Here is a tiny trained network, its code and every weight. The questions are about switching its units off for an input and a class, where a switched-off unit gives its printed mean instead of its output.

import numpy as np


def w(rows, s, z=0):
    codes = np.array(rows[::2]) - 128.0
    scale = np.full(codes.shape[1], s)
    scale[-1] = z or s
    return codes * scale


def f(y):
    return y / 2 * (1 + np.tanh(0.7978845608 * (y + 0.044715 * y**3)))


def log_softmax(a):
    a = a - a.max(-1, keepdims=True)
    return a - np.log(np.exp(a).sum(-1, keepdims=True))


def net(x, mask):
    res = np.array(x, float).reshape(1, 5) / 4 @ E
    y = f(res @ A[0][:, :-1].T + A[0][:, -1])
    res = res + np.where(mask, y, B[0][:, -1]) @ B[0][:, :-1]
    return log_softmax(res[-1] @ U[:, :-1].T + U[:, -1])


A, B = {}, {}
E = w([
[94,173,139,111,113,200,175,2,252,232],'x0',
[204,210,239,194,163,203,161,173,135,91],'x1',
[175,121,254,100,102,64,42,158,140,245],'x2',
[215,120,148,187,243,64,149,116,165,160],'x3',
[96,92,180,199,157,95,145,199,152,191],'x4',
],0.0069)
A[0] = w([
[92,81,100,124,172,52,131,136,89,149,164],'N1',
[186,144,215,111,111,116,72,131,143,137,215],'N2',
[171,147,191,122,115,75,64,110,81,190,145],'N3',
[120,155,142,170,99,166,124,198,73,55,133],'N4',
[127,190,151,128,159,254,243,67,176,183,254],'N5',
[180,127,151,184,132,109,147,132,111,151,189],'N6',
[163,132,134,173,201,77,172,167,85,111,163],'N7',
[157,204,158,107,146,127,61,139,176,150,178],'N8',
[141,93,165,217,190,81,164,152,139,152,224],'N9',
[151,168,202,114,114,93,63,157,136,179,201],'N10',
[108,87,177,85,95,134,75,122,182,214,163],'N11',
[101,194,100,124,50,222,149,101,137,104,206],'N12',
[142,54,84,97,145,15,66,153,98,138,193],'N13',
[139,124,160,208,197,86,142,159,130,148,238],'N14',
[140,144,128,68,95,179,167,91,141,93,120],'N15',
],0.0083,0.0031)
B[0] = w([
[93,158,104,134,124,105,64,105,186,131,168],'N1',
[186,68,72,163,163,90,87,118,126,101,187],'N2',
[178,76,82,121,130,46,95,62,147,81,184],'N3',
[105,179,221,128,172,207,157,180,71,172,187],'N4',
[150,181,228,105,139,119,80,94,254,226,251],'N5',
[173,128,151,186,158,140,122,64,147,157,167],'N6',
[139,175,128,207,211,173,128,149,184,116,188],'N7',
[150,80,156,91,86,99,86,40,148,125,166],'N8',
[234,95,139,248,187,153,76,97,154,204,202],'N9',
[172,54,37,148,137,101,80,108,103,128,192],'N10',
[50,171,140,64,37,122,134,147,60,137,188],'N11',
[134,129,188,148,150,164,63,88,118,184,206],'N12',
[89,173,95,66,82,74,72,88,209,104,203],'N13',
[212,123,151,232,146,183,57,101,166,174,200],'N14',
[157,97,134,158,145,136,102,76,132,150,168],'N15',
],0.0071,0.012)
U = w([
[134,41,60,86,69,78,101,102,108,91,126],'0',
[176,110,134,183,156,136,91,91,196,150,150],'1',
[139,71,123,179,123,197,126,184,2,133,150],'2',
[82,199,171,68,75,147,127,137,131,144,122],'3',
[131,81,139,132,100,122,220,135,124,133,3],'4',
[120,173,89,137,155,156,160,176,150,71,141],'5',
],0.0098,0.005)

Each question gives the input, the list of numbers given to net, and the class t.
The units are the neurons (one row each of A and B). Each row of codes is followed by its name. A weight is (code - 128) times the scale printed after its matrix; where a second scale follows, it is the last column's (A, B and U).
mask holds one flag per neuron, in row order. A switched-off neuron (its flag False) gives its mean, the last column of its row in B, instead of its output. The means were averaged over made-up inputs and are rounded, as every weight is.
A unit's drop is (log p(t) with every unit on - log p(t) with that unit switched off) / (log p(t) with every unit on - log p(t) with every unit switched off).
The circuit of an input: a set's keep is (log p(t) with only the set's units on - log p(t) with every unit switched off) / (log p(t) with every unit on - log p(t) with every unit switched off). Starting from the 12 units with the biggest drops (on a tie, the unit counted first), units are removed one at a time, each time the one whose removal leaves the highest keep (on an exact tie, the one counted first), for as long as the keep stays at least 0.8.
circuit, biggest first: the units of the circuit, biggest drop first
most important unit: the unit with the biggest drop
k most important neurons: the k neurons with the biggest drops, biggest first
drop when u is switched off: that unit's drop, to one decimal
input [0,-5,0,-4,-6], class 0: 2 most important neurons : (N5 N4)
input [8,0,7,-8,-6], class 3: most important unit : N11
input [2,0,-2,-6,1], class 3: circuit, biggest first : (N9 N14)
input [-4,7,-1,0,-6], class 2: circuit, biggest first : (N5 N4)
input [-7,-1,1,-5,-6], class 3: 2 most important neurons : (N4 N13)
input [-6,8,-3,0,1], class 2: 2 most important neurons : (N5 N4)
input [-6,0,-3,-4,-7], class 2: 2 most important neurons : (N5 N4)
input [1,-1,-7,-8,-6], class 3: 2 most important neurons : (N9 N14)
input [-7,4,-6,2,-1], class 2: 3 most important neurons : (N5 N4 N13)
input [2,-7,5,7,0], class 0: 2 most important neurons : (N5 N11)
input [-5,4,4,-7,-3], class 2: 2 most important neurons : (N4 N5)
input [1,-7,-1,-8,5], class 0: 3 most important neurons : (N5 N4 N7)
input [-6,-2,-2,-7,-6], class 3: drop when N2 is switched off : 0.2
input [-8,1,-4,-6,1], class 2: circuit, biggest first : (N4)
input [2,7,-4,-4,-6], class 3: drop when N4 is switched off : 0.2
input [-3,7,-1,-5,-8], class 2: drop when N4 is switched off : 0.1
input [-3,0,-7,7,-5], class 5: drop when N5 is switched off : 0.3
input [3,4,-7,-7,-2], class 3: 3 most important neurons : (N9 N14 N2)
